Below is a small trained network, with its code and all its weights. Each question gives an input and a target symbol and asks what happens when units are switched off, that is, made to give their printed mean instead of their output.

import numpy as np


def w(rows, s, z=0):
    codes = np.array(rows[::2]) - 128.0
    scale = np.full(codes.shape[1], s)
    scale[-1] = z or s
    return codes * scale


def f(y):
    return y / 2 * (1 + np.tanh(0.7978845608 * (y + 0.044715 * y**3)))


def softmax(a):
    e = np.exp(a - a.max(-1, keepdims=True))
    return e / e.sum(-1, keepdims=True)


def log_softmax(a):
    a = a - a.max(-1, keepdims=True)
    return a - np.log(np.exp(a).sum(-1, keepdims=True))


def net(x, mask):
    ids = ['αβγδεθλπσφψω'.index(c) for c in x.split()]
    T = len(ids)
    res = E[ids] + P[:T]
    u = 0
    for l in range(3):
        r = res
        for j in range(2):
            rows = slice(2 * j, 2 * j + 2)
            q, k, v = (r @ M[l][rows].T for M in (Q, K, V))
            z = softmax(np.where(np.tri(T) > 0, q @ k.T / 2**0.5, -1e9)) @ v
            o = O[l][rows]
            res = res + np.where(mask[u + j], z, o[:, -1]) @ o[:, :-1]
        u += 2
        y = f(res @ A[l][:, :-1].T + A[l][:, -1])
        res = res + np.where(mask[u : u + 8], y, B[l][:, -1]) @ B[l][:, :-1]
        u += 8
    return log_softmax(res[-1] @ U[:, :-1].T + U[:, -1])


Q, K, V, O, A, B = {}, {}, {}, {}, {}, {}
E = w([
[90,99,173,116,153,70,98],'α',
[104,120,153,157,90,100,92],'β',
[110,116,142,84,96,170,158],'γ',
[143,148,119,153,117,53,203],'δ',
[133,148,40,133,34,79,48],'ε',
[119,57,89,117,159,153,168],'θ',
[103,95,191,200,171,165,146],'λ',
[249,116,86,49,142,147,145],'π',
[179,131,111,198,180,141,37],'σ',
[182,158,52,172,149,110,165],'φ',
[76,142,211,131,99,198,22],'ψ',
[173,189,129,149,119,121,80],'ω',
],0.016)
P = w([
[74,2,115,64,227,45,84],'0',
[100,30,136,114,185,42,113],'1',
[120,49,177,169,182,100,172],'2',
[72,72,120,184,178,129,166],'3',
[162,102,183,147,167,145,202],'4',
[166,117,153,76,142,122,161],'5',
[153,170,163,121,172,168,205],'6',
[166,84,151,131,92,146,129],'7',
[131,46,131,187,59,148,89],'8',
[151,173,135,110,128,161,145],'9',
[112,154,96,127,110,162,97],'10',
[119,168,105,116,108,166,103],'11',
[167,144,152,108,75,155,133],'12',
[129,139,137,115,67,132,113],'13',
],0.0039)
Q[0] = w([
[161,200,129,93,120,39,146],'0.h1',
[137,158,182,208,145,103,115],'0.h1',
[138,88,57,62,161,111,165],'0.h2',
[95,85,103,164,254,155,148],'0.h2',
],0.0069)
K[0] = w([
[121,114,120,86,40,117,115],'0.h1',
[73,151,135,240,172,165,101],'0.h1',
[152,9,89,83,203,129,163],'0.h2',
[2,20,155,194,171,136,118],'0.h2',
],0.0061)
V[0] = w([
[236,188,80,106,164,114,75],'0.h1',
[227,73,67,17,57,196,144],'0.h1',
[192,110,129,67,103,42,254],'0.h2',
[41,183,191,175,125,109,62],'0.h2',
],0.0047)
O[0] = w([
[147,172,255,188,179,79,170,214],'0.h1',
[36,107,70,160,181,168,116,48],'0.h1',
[43,109,19,195,140,174,111,2],'0.h2',
[219,130,138,129,182,87,123,104],'0.h2',
],0.0069,0.00099)
A[0] = w([
[67,132,94,104,108,188,197,203],'0.n1',
[86,97,176,206,237,155,148,126],'0.n2',
[186,121,85,161,183,177,72,254],'0.n3',
[201,84,39,94,246,166,96,205],'0.n4',
[146,188,113,122,161,194,194,31],'0.n5',
[85,97,198,126,200,105,177,126],'0.n6',
[191,73,37,141,197,91,146,190],'0.n7',
[165,151,182,168,93,3,134,226],'0.n8',
],0.0066,0.0032)
B[0] = w([
[126,171,109,181,72,171,158,178],'0.n1',
[254,70,126,73,94,71,77,175],'0.n2',
[205,151,205,133,158,139,73,247],'0.n3',
[183,91,228,123,96,92,50,230],'0.n4',
[124,74,106,155,35,79,147,114],'0.n5',
[158,46,116,119,78,59,88,156],'0.n6',
[203,111,197,195,151,37,128,216],'0.n7',
[58,142,83,159,145,196,206,254],'0.n8',
],0.0075,0.0043)
Q[1] = w([
[148,95,102,214,250,142,139],'1.h1',
[81,219,215,113,138,136,153],'1.h1',
[74,212,158,101,164,60,196],'1.h2',
[132,240,111,97,170,254,86],'1.h2',
],0.0055)
K[1] = w([
[65,3,125,52,127,30,246],'1.h1',
[108,184,141,136,108,192,129],'1.h1',
[116,183,64,139,113,121,138],'1.h2',
[153,213,161,175,171,189,56],'1.h2',
],0.006)
V[1] = w([
[143,170,201,182,173,143,57],'1.h1',
[43,88,158,100,112,140,183],'1.h1',
[95,141,102,93,67,60,108],'1.h2',
[104,149,3,118,85,212,195],'1.h2',
],0.0065)
O[1] = w([
[96,32,179,200,172,155,169,176],'1.h1',
[108,88,157,57,3,170,218,96],'1.h1',
[175,99,126,148,157,110,86,95],'1.h2',
[164,90,143,84,156,108,161,9],'1.h2',
],0.0072,0.013)
A[1] = w([
[109,62,243,117,153,28,71,24],'1.n1',
[132,79,62,124,182,182,150,5],'1.n2',
[141,238,154,160,131,110,136,253],'1.n3',
[223,123,187,198,209,40,116,12],'1.n4',
[26,159,14,166,134,68,149,112],'1.n5',
[160,178,76,142,42,121,220,90],'1.n6',
[163,127,22,135,156,98,78,182],'1.n7',
[102,255,217,177,123,146,43,252],'1.n8',
],0.006,0.0034)
B[1] = w([
[107,28,69,1,134,100,97,168],'1.n1',
[130,59,218,81,106,34,144,119],'1.n2',
[140,145,41,169,135,211,90,183],'1.n3',
[165,152,40,53,80,79,104,203],'1.n4',
[145,23,126,145,198,102,223,147],'1.n5',
[103,74,128,81,156,112,195,132],'1.n6',
[189,93,191,219,105,172,84,137],'1.n7',
[67,119,101,137,55,172,90,249],'1.n8',
],0.0066,0.013)
Q[2] = w([
[254,59,78,79,96,83,170],'2.h1',
[174,144,78,64,162,179,111],'2.h1',
[163,87,185,110,117,156,100],'2.h2',
[109,34,142,154,76,186,147],'2.h2',
],0.0058)
K[2] = w([
[106,6,217,73,251,100,135],'2.h1',
[141,136,175,79,155,69,176],'2.h1',
[104,214,57,110,185,112,99],'2.h2',
[51,231,134,161,70,254,85],'2.h2',
],0.0051)
V[2] = w([
[144,167,123,53,56,156,38],'2.h1',
[109,201,99,155,104,167,69],'2.h1',
[134,163,183,131,194,34,212],'2.h2',
[118,125,61,88,141,2,212],'2.h2',
],0.0057)
O[2] = w([
[85,92,160,116,145,126,226,181],'2.h1',
[149,166,169,141,192,186,142,172],'2.h1',
[117,50,82,150,125,175,127,9],'2.h2',
[160,113,99,121,168,157,254,34],'2.h2',
],0.0083,0.016)
A[2] = w([
[142,76,109,33,141,120,75,51],'2.n1',
[1,144,123,169,165,151,129,183],'2.n2',
[118,151,174,160,139,183,84,65],'2.n3',
[35,211,91,113,114,173,161,47],'2.n4',
[208,103,66,106,106,106,55,1],'2.n5',
[111,134,195,160,91,162,100,109],'2.n6',
[122,67,103,80,124,59,80,18],'2.n7',
[112,117,39,160,105,146,105,50],'2.n8',
],0.0072,0.0037)
B[2] = w([
[69,36,112,86,198,102,150,170],'2.n1',
[134,2,72,156,99,174,131,254],'2.n2',
[123,114,168,147,156,130,174,248],'2.n3',
[120,119,55,105,165,90,84,187],'2.n4',
[124,47,84,71,147,19,198,231],'2.n5',
[150,193,200,149,86,77,179,255],'2.n6',
[120,49,98,83,182,166,153,177],'2.n7',
[112,63,66,159,112,49,184,145],'2.n8',
],0.0066,0.0099)
U = w([
[136,4,155,64,232,86,88,73],'α',
[255,123,155,160,143,61,87,254],'β',
[146,171,225,127,54,90,119,77],'γ',
[196,212,179,146,174,203,104,207],'δ',
[63,98,63,138,100,145,118,51],'ε',
[180,89,165,186,229,88,241,136],'θ',
[130,135,114,118,136,115,139,62],'λ',
[125,102,100,149,145,159,121,101],'π',
[100,140,89,131,137,142,139,166],'σ',
[96,140,119,45,84,168,175,161],'φ',
[122,115,104,135,98,154,139,122],'ψ',
[120,120,116,110,102,137,152,52],'ω',
],0.0067,0.0045)

Each question gives the input, a string of symbols that net reads in full, and the target symbol t.
The units are the heads (2 rows each of Q, K, V and O) and the neurons (one row each of A and B). Each row of codes is followed by its name. A weight is (code - 128) times the scale printed after its matrix; where a second scale follows, it is the last column's (O, A, B and U).
mask holds one flag per unit, layer by layer, with each layer's heads first. A switched-off unit (its flag False) gives its mean, the last column of its rows in O or B, instead of its output. The means were averaged over made-up inputs and are rounded, as every weight is.
A unit's drop is (log p(t) with every unit on - log p(t) with that unit switched off) / (log p(t) with every unit on - log p(t) with every unit switched off).
The circuit of an input: a set's keep is (log p(t) with only the set's units on - log p(t) with every unit switched off) / (log p(t) with every unit on - log p(t) with every unit switched off). Starting from the 12 units with the biggest drops (on a tie, the unit counted first), units are removed one at a time, each time the one whose removal leaves the highest keep (on an exact tie, the one counted first), for as long as the keep stays at least 0.8.
circuit, biggest first: the units of the circuit, biggest drop first
most important unit: the unit with the biggest drop
k most important neurons: the k neurons with the biggest drops, biggest first
top k neurons in layer l: the k neurons of layer l with the biggest drops, biggest first
heads that matter: for each layer, one digit per head in row order, 1 if its drop is at least 0.15 and else 0, layers parted by /
input β θ σ π γ γ θ α φ π π ε, target ε: most important unit	0.h2
input π θ π β δ ε π α ε γ σ λ θ π, target δ: circuit, biggest first	0.n2; 1.n1; 2.n5; 2.n2
input θ δ σ θ δ θ ψ σ ψ α ψ, target γ: circuit, biggest first	2.h2; 1.n8
input ψ ψ α σ ψ, target γ: circuit, biggest first	2.h2; 2.n6
input γ θ α ε ε σ ω θ, target β: 2 most important neurons	0.n1; 1.n8
input φ ψ γ, target γ: 2 most important neurons	0.n8; 1.n8
input γ θ ε θ θ σ θ ε σ γ φ σ, target γ: top 2 neurons in layer 2	2.n6; 2.n2
input ψ π ψ φ α λ λ θ σ σ π π, target γ: 2 most important neurons	0.n4; 0.n2
input φ δ ε ω φ γ α ω ω γ ψ σ σ γ, target θ: heads that matter	00 / 11 / 10
input ψ ε β θ γ γ α φ ε σ, target α: top 3 neurons in layer 0	0.n4; 0.n1; 0.n7
input π π σ α α δ σ ψ α ε β π, target γ: 3 most important neurons	0.n2; 0.n4; 0.n6
input γ λ θ φ ψ δ θ δ λ ψ γ ε, target γ: 3 most important neurons	1.n7; 1.n4; 1.n8
input δ λ θ γ α φ ω γ λ, target β: 2 most important neurons	0.n2; 0.n4
input β δ δ σ β θ, target α: most important unit	0.n8
input φ ε α σ δ δ, target θ: circuit, biggest first	2.h2; 1.n8
input δ φ α ε σ θ ω φ θ ω ω ψ, target δ: circuit, biggest first	2.h1; 2.n5
input γ σ ε λ σ δ β σ ε ε ω, target δ: top 3 neurons in layer 1	1.n1; 1.n3; 1.n4
input σ ω σ θ θ σ β σ γ, target θ: heads that matter	00 / 10 / 10
input λ π σ ω σ θ ε δ θ, target β: 3 most important neurons	0.n1; 0.n8; 1.n8
input δ σ β ω π, target α: heads that matter	00 / 00 / 10
input γ γ ψ λ, target α: top neuron in layer 1	1.n1
input ω γ σ β θ γ ψ φ ψ ε, target γ: top 2 neurons in layer 2	2.n6; 2.n7
input ε α π σ γ π φ λ ω, target δ: 2 most important neurons	1.n1; 2.n5
input γ ε α π α σ ω σ δ ε γ σ ε, target θ: 2 most important neurons	0.n3; 1.n5
input σ ω θ β λ φ ψ α δ γ α σ δ σ, target γ: heads that matter	00 / 11 / 00
input β σ δ λ ψ σ σ σ σ, target δ: heads that matter	11 / 01 / 10
input β β φ α π ψ λ σ α σ β, target θ: 3 most important neurons	0.n3; 1.n4; 0.n4
input σ α λ λ, target β: most important unit	0.h1
input ε ω θ φ, target β: heads that matter	00 / 00 / 00
